Below are the code and all the weights of a small trained network. Each question names an input and a target symbol and asks about switching units off, where a switched-off unit gives its printed mean instead of its output.

import numpy as np


def w(rows, s, z=0):
    codes = np.array(rows[::2]) - 128.0
    scale = np.full(codes.shape[1], s)
    scale[-1] = z or s
    return codes * scale


def norm(h):
    return h / np.sqrt((h * h).mean(-1, keepdims=True) + 1e-5)


def f(y):
    return np.maximum(y, 0)


def softmax(a):
    e = np.exp(a - a.max(-1, keepdims=True))
    return e / e.sum(-1, keepdims=True)


def log_softmax(a):
    a = a - a.max(-1, keepdims=True)
    return a - np.log(np.exp(a).sum(-1, keepdims=True))


def net(x, mask):
    ids = ['εζθλξτ'.index(c) for c in x.split()]
    T = len(ids)
    res = E[ids] + P[:T]
    q, k, v = (norm(res) @ M[0].T for M in (Q, K, V))
    z = softmax(np.where(np.tri(T) > 0, q @ k.T / 4**0.5, -1e9)) @ v
    res = res + np.where(mask[0], z, O[0][:, -1]) @ O[0][:, :-1]
    y = f(norm(res) @ A[0][:, :-1].T + A[0][:, -1])
    res = res + np.where(mask[1:13], y, B[0][:, -1]) @ B[0][:, :-1]
    return log_softmax(norm(res)[-1] @ U[:, :-1].T + U[:, -1])


Q, K, V, O, A, B = {}, {}, {}, {}, {}, {}
E = w([
[141,202,131,147],'ε',
[138,164,90,137],'ζ',
[146,50,46,175],'θ',
[57,173,100,1],'λ',
[76,135,114,163],'ξ',
[61,129,137,150],'τ',
],0.0092)
P = w([
[88,139,81,168],'0',
[129,87,123,3],'1',
[140,116,73,47],'2',
[152,118,86,58],'3',
[241,68,223,100],'4',
[127,144,205,78],'5',
[129,157,201,95],'6',
[240,99,143,151],'7',
],0.0059)
Q[0] = w([
[77,197,107,208],'head 0',
[183,144,130,236],'head 0',
[66,207,93,42],'head 0',
[134,109,10,103],'head 0',
],0.011)
K[0] = w([
[253,170,87,249],'head 0',
[224,154,227,116],'head 0',
[103,234,31,207],'head 0',
[74,121,160,250],'head 0',
],0.0072)
V[0] = w([
[84,190,189,84],'head 0',
[246,255,125,166],'head 0',
[138,136,170,77],'head 0',
[159,164,71,108],'head 0',
],0.0065)
O[0] = w([
[71,254,54,50,109],'head 0',
[106,92,207,45,1],'head 0',
[26,92,29,19,62],'head 0',
[206,47,167,100,139],'head 0',
],0.0054,0.0029)
A[0] = w([
[42,118,93,124,59],'neuron 0',
[146,94,211,42,92],'neuron 1',
[93,161,127,135,43],'neuron 2',
[113,123,59,47,109],'neuron 3',
[78,129,79,150,156],'neuron 4',
[73,158,143,151,183],'neuron 5',
[107,200,103,106,111],'neuron 6',
[144,110,236,169,74],'neuron 7',
[90,90,110,158,254],'neuron 8',
[255,148,117,112,112],'neuron 9',
[131,172,159,126,121],'neuron 10',
[173,221,131,82,96],'neuron 11',
],0.0086,0.0039)
B[0] = w([
[135,152,89,170,159],'neuron 0',
[91,147,107,97,198],'neuron 1',
[47,142,77,158,139],'neuron 2',
[254,136,125,115,168],'neuron 3',
[163,157,137,82,209],'neuron 4',
[133,155,173,157,201],'neuron 5',
[51,66,83,163,183],'neuron 6',
[119,114,56,171,192],'neuron 7',
[119,88,183,90,253],'neuron 8',
[140,173,94,51,195],'neuron 9',
[137,127,107,148,157],'neuron 10',
[207,77,125,108,184],'neuron 11',
],0.0082,0.0051)
U = w([
[68,25,69,90,4],'ε',
[115,158,136,19,171],'ζ',
[142,6,151,188,113],'θ',
[174,181,241,165,106],'λ',
[201,160,60,124,214],'ξ',
[60,205,77,203,135],'τ',
],0.011,0.0038)

Each question gives the input, a string of symbols that net reads in full, and the target symbol t.
The units are the heads (4 rows each of Q, K, V and O) and the neurons (one row each of A and B). Each row of codes is followed by its name. A weight is (code - 128) times the scale printed after its matrix; where a second scale follows, it is the last column's (O, A, B and U).
mask holds one flag per unit, heads first, then neurons. A switched-off unit (its flag False) gives its mean, the last column of its rows in O or B, instead of its output. The means were averaged over made-up inputs and are rounded, as every weight is.
A unit's drop is (log p(t) with every unit on - log p(t) with that unit switched off) / (log p(t) with every unit on - log p(t) with every unit switched off).
The circuit of an input: a set's keep is (log p(t) with only the set's units on - log p(t) with every unit switched off) / (log p(t) with every unit on - log p(t) with every unit switched off). Starting from the 12 units with the biggest drops (on a tie, the unit counted first), units are removed one at a time, each time the one whose removal leaves the highest keep (on an exact tie, the one counted first), for as long as the keep stays at least 0.8.
units of the circuit, in order: the units of the circuit, biggest drop first
k most important neurons: the k neurons with the biggest drops, biggest first
drop of u: that unit's drop, to one decimal
input τ ξ τ λ, target ξ: units of the circuit, in order : neuron 3; head 0
input ζ τ λ ε ξ, target τ: 2 most important neurons : neuron 11; neuron 6
input τ ξ ε ζ ζ, target ζ: units of the circuit, in order : neuron 9
input λ ξ τ, target ξ: 2 most important neurons : neuron 3; neuron 4
input λ λ τ ζ ξ, target ξ: units of the circuit, in order : neuron 3; head 0
input τ λ θ τ τ, target ξ: units of the circuit, in order : neuron 3; head 0
input θ θ ξ τ ε λ, target ξ: 3 most important neurons : neuron 3; neuron 8; neuron 11
input ε ζ ζ τ τ, target ε: 2 most important neurons : neuron 7; neuron 1
input τ ξ λ θ θ ε, target ξ: 2 most important neurons : neuron 11; neuron 8
input ε ξ ξ, target ζ: drop of neuron 1 : 0.2
input τ θ θ τ ζ τ, target θ: drop of head 0 : 0.7
input θ ε τ θ τ, target ζ: drop of neuron 4 : 0.0
input τ θ ε ζ τ ξ τ, target ε: drop of neuron 7 : 0.3
input ξ ε ξ, target λ: most important neuron : neuron 7
